Below are the code and all the weights of a small trained network. Each question names an input and a class and asks about switching units off, where a switched-off unit gives its printed mean instead of its output.

import numpy as np


def w(rows, s, z=0):
    codes = np.array(rows[::2]) - 128.0
    scale = np.full(codes.shape[1], s)
    scale[-1] = z or s
    return codes * scale


def f(y):
    return np.maximum(y, 0)


def log_softmax(a):
    a = a - a.max(-1, keepdims=True)
    return a - np.log(np.exp(a).sum(-1, keepdims=True))


def net(x, mask):
    res = np.array(x, float).reshape(1, 2) / 4 @ E
    y = f(res @ A[0][:, :-1].T + A[0][:, -1])
    res = res + np.where(mask, y, B[0][:, -1]) @ B[0][:, :-1]
    return log_softmax(res[-1] @ U[:, :-1].T + U[:, -1])


A, B = {}, {}
E = w([
[207,145,79,101,32,228,129,208,202,97,134],'x0',
[19,208,128,251,180,205,121,177,185,91,91],'x1',
],0.012)
A[0] = w([
[116,152,129,148,143,157,138,137,158,138,108,128],'N1',
[203,143,113,97,65,232,154,194,167,124,143,72],'N2',
[125,102,126,110,132,150,124,121,141,131,128,224],'N3',
[145,120,109,106,135,64,116,120,126,126,134,84],'N4',
[243,121,120,4,72,80,145,101,117,103,155,104],'N5',
[80,120,151,183,142,135,126,154,131,123,118,70],'N6',
[81,122,129,217,156,182,109,166,159,82,134,102],'N7',
[147,110,135,146,104,179,71,166,155,101,128,80],'N8',
[205,135,62,123,82,229,140,170,135,89,118,135],'N9',
[197,77,144,131,142,108,115,123,102,144,135,106],'N10',
[127,127,148,74,97,106,134,113,132,165,139,99],'N11',
[155,137,122,137,119,133,131,142,131,122,135,254],'N12',
[196,98,119,98,119,117,124,127,83,120,89,85],'N13',
[45,122,121,162,188,20,146,56,78,114,143,143],'N14',
[173,116,117,114,113,155,143,163,127,134,157,186],'N15',
[92,114,110,156,132,181,151,139,112,149,123,104],'N16',
[75,167,127,168,102,200,148,146,135,100,137,156],'N17',
[77,177,107,175,100,171,128,164,96,116,148,87],'N18',
[107,120,123,160,156,154,142,133,165,121,121,102],'N19',
],0.013,0.014)
B[0] = w([
[136,123,112,128,107,141,144,138,136,138,139,170],'N1',
[136,129,196,127,187,105,124,85,173,147,161,224],'N2',
[104,140,94,104,65,125,109,184,62,90,93,180],'N3',
[153,157,117,127,152,131,121,124,170,149,140,150],'N4',
[152,134,58,147,140,155,159,123,128,158,142,230],'N5',
[148,131,99,130,167,132,120,128,149,178,147,167],'N6',
[162,125,72,134,131,142,132,121,139,158,135,218],'N7',
[137,122,149,137,156,121,99,101,167,141,136,168],'N8',
[97,104,196,144,164,110,127,88,142,132,122,230],'N9',
[127,127,107,138,144,148,122,144,152,164,135,165],'N10',
[120,129,110,149,137,146,147,107,145,159,125,156],'N11',
[95,143,97,83,6,118,99,216,31,78,47,197],'N12',
[144,134,98,143,142,132,127,109,140,164,143,163],'N13',
[115,119,206,109,126,113,120,103,154,131,127,252],'N14',
[115,139,162,90,95,115,113,143,141,133,120,184],'N15',
[150,137,107,129,139,131,124,113,129,129,138,156],'N16',
[125,132,91,116,97,140,157,134,101,150,123,212],'N17',
[145,137,95,138,153,134,150,112,124,150,153,179],'N18',
[146,130,104,140,148,133,133,136,142,142,130,164],'N19',
],0.025)
U = w([
[161,142,49,133,134,153,162,112,149,179,142,84],'0',
[98,122,251,104,142,66,115,74,187,159,124,62],'1',
[92,142,132,98,53,102,113,175,40,120,65,254],'2',
[152,107,102,178,164,140,129,148,99,107,155,89],'3',
[121,148,134,155,133,138,132,141,132,64,147,95],'4',
],0.014,0.0068)

Each question gives the input, the list of numbers given to net, and the class t.
The units are the neurons (one row each of A and B). Each row of codes is followed by its name. A weight is (code - 128) times the scale printed after its matrix; where a second scale follows, it is the last column's (A, B and U).
mask holds one flag per neuron, in row order. A switched-off neuron (its flag False) gives its mean, the last column of its row in B, instead of its output. The means were averaged over made-up inputs and are rounded, as every weight is.
A unit's drop is (log p(t) with every unit on - log p(t) with that unit switched off) / (log p(t) with every unit on - log p(t) with every unit switched off).
The circuit of an input: a set's keep is (log p(t) with only the set's units on - log p(t) with every unit switched off) / (log p(t) with every unit on - log p(t) with every unit switched off). Starting from the 12 units with the biggest drops (on a tie, the unit counted first), units are removed one at a time, each time the one whose removal leaves the highest keep (on an exact tie, the one counted first), for as long as the keep stays at least 0.8.
units of the circuit, in order: the units of the circuit, biggest drop first
unit that matters most: the unit with the biggest drop
top k neurons: the k neurons with the biggest drops, biggest first
drop when u is switched off: that unit's drop, to one decimal
input [-1,3], class 2: units of the circuit, in order : (N5, N2)
input [-7,7], class 0: unit that matters most : N7
input [-6,6], class 0: top 4 neurons : (N9, N2, N7, N6)
input [-3,3], class 2: units of the circuit, in order : (N2, N5)
input [3,-1], class 2: top 2 neurons : (N14, N12)
input [-1,-3], class 2: units of the circuit, in order : (N7, N2)
input [8,7], class 1: top 4 neurons : (N9, N2, N5, N8)
input [3,3], class 2: top 2 neurons : (N5, N14)
input [7,-6], class 1: top 4 neurons : (N2, N9, N15, N7)
input [6,-5], class 1: top 4 neurons : (N2, N9, N7, N15)
input [-4,-4], class 0: top 3 neurons : (N9, N2, N5)
input [-3,2], class 2: top 2 neurons : (N2, N9)
input [-8,8], class 0: top 3 neurons : (N7, N9, N2)
input [3,1], class 2: unit that matters most : N14
input [-4,-5], class 0: top 2 neurons : (N5, N9)
input [4,0], class 1: drop when N2 is switched off : 1.7
input [6,3], class 1: drop when N2 is switched off : 0.5
input [6,1], class 1: drop when N2 is switched off : 0.3
